Where the symbols take the nodes:
jd § sr
jd + cd
jd ^ hr
jd ! zg
jd & dt
jd ~ zl
ns § qm
ns + dd
ns ^ lj
ns ! jb
ns & rt
ns ~ pb
hl § sd
hl + dq
hl ^ zg
hl ! mp
hl & lh
hl ~ jq
lf § ph
lf + bd
lf ^ jf
lf ! rf
lf & lj
lf ~ pz
ls § jf
ls + bb
ls ^ q235
ls ! nt
ls & ph
ls ~ qr
jq § dt
jq + hl
jq ^ sr
jq ! sd
jq & rn
jq ~ fd
mh § md
mh + jp
mh ^ lb
mh ! nj
mh & jd
mh ~ hr
q15 § q256
q15 + q936
q15 ^ ml
q15 ! q298
q15 & q929
q15 ~ q893
dt § fd
dt + sd
dt ^ zl
dt ! jq
dt & dq
dt ~ sf
zp § bd
zp + lj
zp ^ bb
zp ! hc
zp & rm
zp ~ rf
q376 § ml
q376 + q526
q376 ^ hg
q376 ! q264
q376 & q256
q376 ~ hn
sc § ms
sc + lc
sc ^ rn
sc ! sj
sc & hg
sc ~ fg
bt § rt
bt + lb
bt ^ qm
bt ! dz
bt & fr
bt ~ gf
q264 § q376
q264 + q238
q264 ^ bf
q264 ! q526
q264 & q15
q264 ~ ml
q936 § q298
q936 + q618
q936 ^ q264
q936 ! q214
q936 & q343
q936 ~ q15
cf § fr
cf + md
cf ^ rt
cf ! hr
cf & jp
cf ~ ft
dq § mp
dq + hp
dq ^ sf
dq ! rn
dq & hh
dq ~ hl
q343 § q235
q343 + gt
q343 ^ q15
q343 ! lm
q343 & jf
q343 ~ q929
q526 § q264
q526 + q893
q526 ^ tl
q526 ! q238
q526 & q298
q526 ~ q376
fd § sf
fd + jq
fd ^ jp
fd ! dt
fd & mp
fd ~ cd
hh § nc
hh + ms
hh ^ hl
hh ! fg
hh & lc
hh ~ lh
dz § bt
dz + sq
dz ^ ns
dz ! lb
dz & cf
dz ~ rt
jl § tl
jl + hn
jl ^ sj
jl ! fs
jl & q264
jl ~ bf
gt § lm
gt + qr
gt ^ q936
gt ! zd
gt & nt
gt ~ q343
bf § hg
bf + jl
bf ^ ms
bf ! tl
bf & ml
bf ~ tb
hp § rn
hp + nc
hp ^ dt
hp ! lh
hp & ms
hp ~ dq
nc § lh
nc + fg
nc ^ sd
nc ! hh
nc & sj
nc ~ hp
rt § gf
rt + dz
rt ^ pb
rt ! bt
rt & ft
rt ~ tr
lb § dz
lb + ft
lb ^ jb
lb ! sq
lb & hr
lb ~ bt
zg § jd
zg + sf
zg ^ md
zg ! cd
zg & jq
zg ~ sr
pz § jj
pz + lf
pz ^ zd
pz ! ph
pz & zp
pz ~ bb
tl § bf
tl + fs
tl ^ sc
tl ! jl
tl & q376
tl ~ hg
lc § sj
lc + tb
lc ^ lh
lc ! zt
lc & tl
lc ~ sc
zt § lc
zt + hg
zt ^ nc
zt ! tb
zt & jl
zt ~ sj
tr § dd
tr + rt
tr ^ rm
tr ! gf
tr & lb
tr ~ jb
q214 § q936
q214 + q929
q214 ^ q526
q214 ! q618
q214 & lm
q214 ~ q298
jf § qr
jf + nt
jf ^ q929
jf ! ls
jf & pz
jf ~ zd
rm § tg
rm + pb
rm ^ rf
rm ! mq
rm & jb
rm ~ dh
zl § jp
zl + jd
zl ^ fr
zl ! sr
zl & sf
zl ~ nj
lm § q343
lm + zd
lm ^ q298
lm ! gt
lm & ls
lm ~ q235
qm § pb
qm + jb
qm ^ hc
qm ! ns
qm & gf
qm ~ mq
ms § fg
ms + sj
ms ^ dq
ms ! sc
ms & tb
ms ~ hh
jb § ns
jb + tr
jb ^ dh
jb ! dd
jb & bt
jb ~ qm
q238 § q526
q238 + q256
q238 ^ jl
q238 ! q893
q238 & q936
q238 ~ q264
fg § hh
fg + sc
fg ^ mp
fg ! ms
fg & zt
fg ~ nc
qr § zd
qr + ls
qr ^ q618
qr ! jf
qr & jj
qr ~ gt
hr § cf
hr + mh
hr ^ bt
hr ! md
hr & zl
hr ~ fr
q298 § q15
q298 + q214
q298 ^ q376
q298 ! q936
q298 & q235
q298 ~ q256
rn § dq
rn + lh
rn ^ fd
rn ! hp
rn & fg
rn ~ mp
tb § zt
tb + bf
tb ^ hh
tb ! hg
tb & fs
tb ~ lc
mq § rm
mq + qm
mq ^ bd
mq ! pb
mq & dd
mq ~ tg
hc § zp
hc + dh
hc ^ jj
hc ! lj
hc & mq
hc ~ bd
gf § tr
gf + bt
gf ^ mq
gf ! rt
gf & sq
gf ~ dd
zd § gt
zd + jf
zd ^ q214
zd ! qr
zd & bb
zd ~ lm
hn § fs
hn + q376
hn ^ zt
hn ! ml
hn & q238
hn ~ jl
q235 § q929
q235 + lm
q235 ^ q256
q235 ! q343
q235 & qr
q235 ~ q618
nj § mh
nj + zl
nj ^ sq
nj ! jp
nj & zg
nj ~ md
lh § hp
lh + hh
lh ^ jq
lh ! nc
lh & sc
lh ~ rn
q256 § q893
q256 + q298
q256 ^ hn
q256 ! q15
q256 & q618
q256 ~ q238
dh § lj
dh + rm
dh ^ ph
dh ! tg
dh & qm
dh ~ hc
q618 § q214
q618 + q235
q618 ^ q238
q618 ! q929
q618 & gt
q618 ~ q936
mp § hl
mp + rn
mp ^ cd
mp ! dq
mp & nc
mp ~ sd
nt § ls
nt + jj
nt ^ q343
nt ! bb
nt & lf
nt ~ jf
sr § zl
sr + zg
sr ^ cf
sr ! jd
sr & fd
sr ~ jp
bd § rf
bd + hc
bd ^ nt
bd ! zp
bd & tg
bd ~ lf
pb § mq
pb + ns
pb ^ zp
pb ! qm
pb & tr
pb ~ rm
bb § nt
bb + pz
bb ^ lm
bb ! jj
bb & rf
bb ~ ls
jj § bb
jj + ph
jj ^ gt
jj ! pz
jj & bd
jj ~ nt
cd § zg
cd + fd
cd ^ mh
cd ! sf
cd & sd
cd ~ jd
fs § jl
fs + ml
fs ^ lc
fs ! hn
fs & q526
fs ~ tl
sj § sc
sj + zt
sj ^ hp
sj ! lc
sj & bf
sj ~ ms
ph § pz
ph + rf
ph ^ qr
ph ! lf
ph & hc
ph ~ jj
md § hr
md + nj
md ^ dz
md ! mh
md & sr
md ~ cf
ml § hn
ml + q264
ml ^ tb
ml ! q376
ml & q893
ml ~ fs
dd § jb
dd + gf
dd ^ tg
dd ! tr
dd & dz
dd ~ ns
fr § ft
fr + hr
fr ^ gf
fr ! cf
fr & nj
fr ~ sq
lj § hc
lj + tg
lj ^ pz
lj ! dh
lj & pb
lj ~ zp
tg § dh
tg + mq
tg ^ lf
tg ! rm
tg & ns
tg ~ lj
hg § tb
hg + tl
hg ^ fg
hg ! bf
hg & hn
hg ~ zt
rf § lf
rf + zp
rf ^ ls
rf ! bd
rf & dh
rf ~ ph
q929 § q618
q929 + q343
q929 ^ q893
q929 ! q235
q929 & zd
q929 ~ q214
jp § nj
jp + sr
jp ^ ft
jp ! zl
jp & cd
jp ~ mh
ft § sq
ft + cf
ft ^ tr
ft ! fr
ft & mh
ft ~ lb
sf § cd
sf + dt
sf ^ nj
sf ! fd
sf & hl
sf ~ zg
sd § jq
sd + mp
sd ^ jd
sd ! hl
sd & hp
sd ~ dt
q893 § q238
q893 + q15
q893 ^ fs
q893 ! q256
q893 & q214
q893 ~ q526
sq § lb
sq + fr
sq ^ dd
sq ! ft
sq & md
sq ~ dz

In the rows, 49 means zero.

The rows follow the links: the fewer symbols apart two nodes are, the more alike their rows tend to be.

Name the node of each row.
 55   35   46   66   37   31   47   61   21   51   59   34   63   70   58   59   56   17   48   58   57   54   77   63   46   79   80   61   70   56   22   52   77   50   73   72   59   23   76   62   55; node nt
 11   62   45   58   46   54   46   46   32   50   28   30   45   35   94   80   43   61   62   42   46   82   27   50   73   60   35   46   49   32   60   69   78   70   38   47   77   41   60   61   55; node tb
 17   59   46   58   45   54   43   43   34   49   26   28   46   33   96   78   43   64   62   43   44   80   27   49   72   61   36   47   48   34   55   71   77   74   45   45   77   42   62   61   56; node hg
 29   52   47   56   42   54   34   33   38   45   23   22   45   27   99   70   41   65   63   46   44   75   22   47   69   66   40   45   46   38   51   67   78   80   58   45   75   45   61   60   60; node tl
 71   37   63   53   42   42   35   33   39   38   25   24   28   13   48   55   45   53   46   60   48   27   22   34   36   77   32   15   56   38   37   46   66   73   82   56   64   67   41   48   55; node q893
  4   68   43   59   47   54   54   56   30   52   32   36   41   39   82   83   44   59   60   38   47   81   29   52   69   56   29   42   52   28   66   70   71   64   27   46   73   40   56   58   48; node lc
 79   22   46   57   39   39   34   39   48   45   58   41   72   68   63   35   57   31   49   62   53   48   77   58   50   64   91   73   57   71   20   45   63   54   90   62   48   34   73   58   61; node lf
 34   56   34   41   55   69   50   44   74   59   60   70   75   75   76   37   47   65   63   38   46   77   62   59   73   18   68   86   30   66   65   58   34   42   27   30   38   41   59   51   52; node mh
 62   46   65   59   43   28   55   64   18   42   43   31   25   31   20   66   54   26   38   61   53   24   43   43   25   84   32   13   72   33   33   42   66   54   68   73   61   51   43   49   44; node q618
 93   32   55   42   51   45   46   46   71   46   68   65   57   62   15   16   55   39   39   59   52   18   69   47   29   41   69   55   49   70   35   30   25   32   70   54   22   58   43   40   49; node mq
 64   44   65   58   44   31   52   58   21   40   40   31   26   26   22   63   52   29   40   59   51   22   38   40   27   82   32   13   70   33   34   41   67   57   70   71   59   57   41   48   46; node q214
 94   20   51   47   43   43   35   34   63   44   60   49   68   63   48   20   53   39   45   62   51   32   73   49   39   55   85   67   48   76   24   36   44   48   91   56   35   50   60   50   59; node hc
 59   31   44   64   38   34   46   57   26   51   58   36   66   69   60   57   57   19   48   60   57   53   80   64   50   77   82   66   67   59   21   50   74   51   76   71   59   24   77   62   56; node bb
 32   70   53   37   62   63   60   49   64   50   40   61   30   31   34   49   44   75   50   41   44   47   20   36   51   26   12   28   36   33   79   49   28   47   17   32   44   72   22   37   40; node mp
 49   47   55   68   41   26   60   76   11   49   56   34   42   56   30   71   56   14   42   59   58   41   63   57   37   85   54   37   79   40   28   47   74   46   62   79   63   33   61   56   46; node gt
 43   60   44   48   59   51   71   76   53   61   80   79   61   82   18   41   57   35   44   45   57   49   82   62   47   28   61   68   53   58   57   40   26   15   19   50   29   40   47   45   37; node bt
 38   69   55   36   62   65   57   45   71   50   39   63   32   31   38   44   41   79   50   39   42   45   21   37   51   24   14   29   32   38   78   49   27   48   19   31   42   75   22   37   41; node hl
 95   26   54   42   49   45   45   43   69   45   67   62   58   60   21   15   55   40   39   62   53   19   70   46   30   42   72   56   46   72   33   29   30   36   72   55   24   60   45   41   52; node rm
 65   37   59   52   40   46   29   24   45   38   19   23   36   14   69   57   43   61   53   57   43   42   18   35   47   72   35   26   48   42   38   53   72   81   83   52   67   64   47   51   60; node q264
 50   41   49   67   39   30   52   70   16   52   57   35   55   66   47   68   60   13   46   58   60   51   75   63   44   82   69   51   75   49   26   51   77   47   66   76   63   25   71   61   51; node jf
 37   61   42   49   59   53   70   77   55   62   81   77   65   84   26   41   57   35   45   43   56   54   83   63   49   28   64   72   54   58   59   43   28   16   18   49   32   37   50   46   37; node dz

Each walk starts at a row. The symbols on each line, taken left to right, move it on to the next node.
Each answer is a row, close to the row of the node it stands for.
new walk
 83   21   46   54   38   41   32   39   52   46   58   45   74   64   61   31   55   33   48   62   53   43   75   56   45   64   89   70   54   75   19   43   58   52   91   60   46   38   71   58   61
& ^ §:  68   28   45   60   37   35   39   47   37   47   59   39   71   68   65   47   56   25   49   59   55   53   78   61   50   73   89   71   63   66   20   49   68   52   85   65   53   27   75   62   59
! & § §:  87   21   48   51   40   41   32   35   57   44   60   45   70   64   58   28   54   34   48   63   54   39   74   53   45   60   87   70   53   75   20   41   52   53   93   59   42   41   68   54   61
new walk
 59   52   50   45   58   47   71   72   57   55   79   76   55   75    4   33   58   32   37   50   56   32   78   56   34   33   58   57   53   58   52   32   23   16   32   53   25   48   39   40   36
! ! & +:  28   59   34   46   56   62   59   58   64   60   71   73   73   84   62   43   51   53   57   40   51   75   73   65   69   20   69   88   40   62   62   55   35   31   19   38   37   33   59   52   48
~ ^ § ~ ^ !:  97   23   51   43   47   45   38   36   68   42   63   55   63   61   33   16   53   40   43   63   51   23   70   48   35   50   79   59   47   75   28   32   35   44   85   54   30   54   52   46   57
new walk
 48   52   41   36   57   72   39   24   89   50   46   64   62   50   75   28   43   83   60   39   40   61   41   44   65   14   52   71   20   64   69   55   25   52   39   23   38   61   45   45   56
! ~ ^ § +:  27   58   35   45   57   64   55   53   69   62   68   71   74   81   67   41   50   57   57   38   50   78   71   63   71   20   69   88   35   63   64   56   34   33   21   34   39   35   60   53   50
! & ~ ! §:  39   53   34   41   56   69   42   34   81   57   55   67   73   64   78   31   45   74   61   39   46   74   55   53   72   14   63   82   24   65   67   57   30   48   32   27   38   48   54   50   56
new walk
 72   39   65   53   41   39   37   39   35   36   27   26   25   14   42   57   47   50   44   61   47   25   23   34   30   77   29   13   58   38   37   43   66   72   81   60   63   67   41   47   52
+ + +:  58   47   63   61   43   28   57   66   16   45   45   32   29   37   21   67   54   23   38   59   55   28   49   47   27   82   35   18   77   33   34   42   68   51   65   75   61   47   44   49   44
! + & ! ^ !:  50   47   56   66   41   26   61   74    9   50   54   33   39   49   26   73   59   14   39   58   58   39   62   56   34   86   49   31   80   36   30   46   74   45   61   77   62   35   57   54   45
new walk
 79   43   53   41   55   47   59   58   63   49   74   71   54   68    2   23   58   35   36   54   55   21   74   49   27   37   62   53   52   64   44   29   21   23   50   54   23   56   38   40   41
+ + ^ !:  89   34   55   41   53   45   51   50   67   47   70   68   56   64   11   18   58   37   37   58   54   17   71   47   28   41   66   52   48   68   39   27   24   29   64   53   24   58   40   40   45
^ § + & +:  85   39   55   40   54   45   55   54   66   49   73   69   55   64    5   19   57   36   37   57   54   19   73   49   27   38   64   52   51   66   41   27   22   25   55   54   22   58   36   38   43
new walk
  4   73   46   56   52   55   57   58   29   55   34   40   40   39   75   84   46   59   59   38   46   81   29   52   69   53   24   42   53   26   68   70   68   59   22   46   71   41   53   56   47
§ § ^ ^ ^ ~:  30   57   34   43   56   66   50   47   74   60   65   70   76   78   73   39   50   60   58   39   49   77   67   62   72   19   69   90   33   66   63   58   33   37   24   31   39   37   59   51   51
§ ~ ! ^:  48   57   46   46   58   49   73   75   56   59   80   77   58   80   12   38   58   33   41   46   57   42   82   59   42   31   60   65   52   56   55   38   24   15   23   53   27   42   43   43   37
new walk
 73   24   46   58   36   38   37   43   41   47   59   40   72   67   64   42   56   28   51   62   55   50   79   59   49   70   90   72   59   69   19   46   67   52   87   64   50   30   76   61   59
! ~ ^ § +:  50   44   52   67   39   29   57   72   11   50   58   34   52   62   42   69   58   13   44   58   58   47   73   63   41   83   64   48   77   45   26   49   78   46   64   76   63   26   68   60   47
+ § & §:  62   29   44   62   38   35   41   53   31   50   60   37   70   68   63   51   57   21   51   60   56   54   79   62   49   73   86   68   65   63   19   49   70   52   81   68   57   25   77   62   58
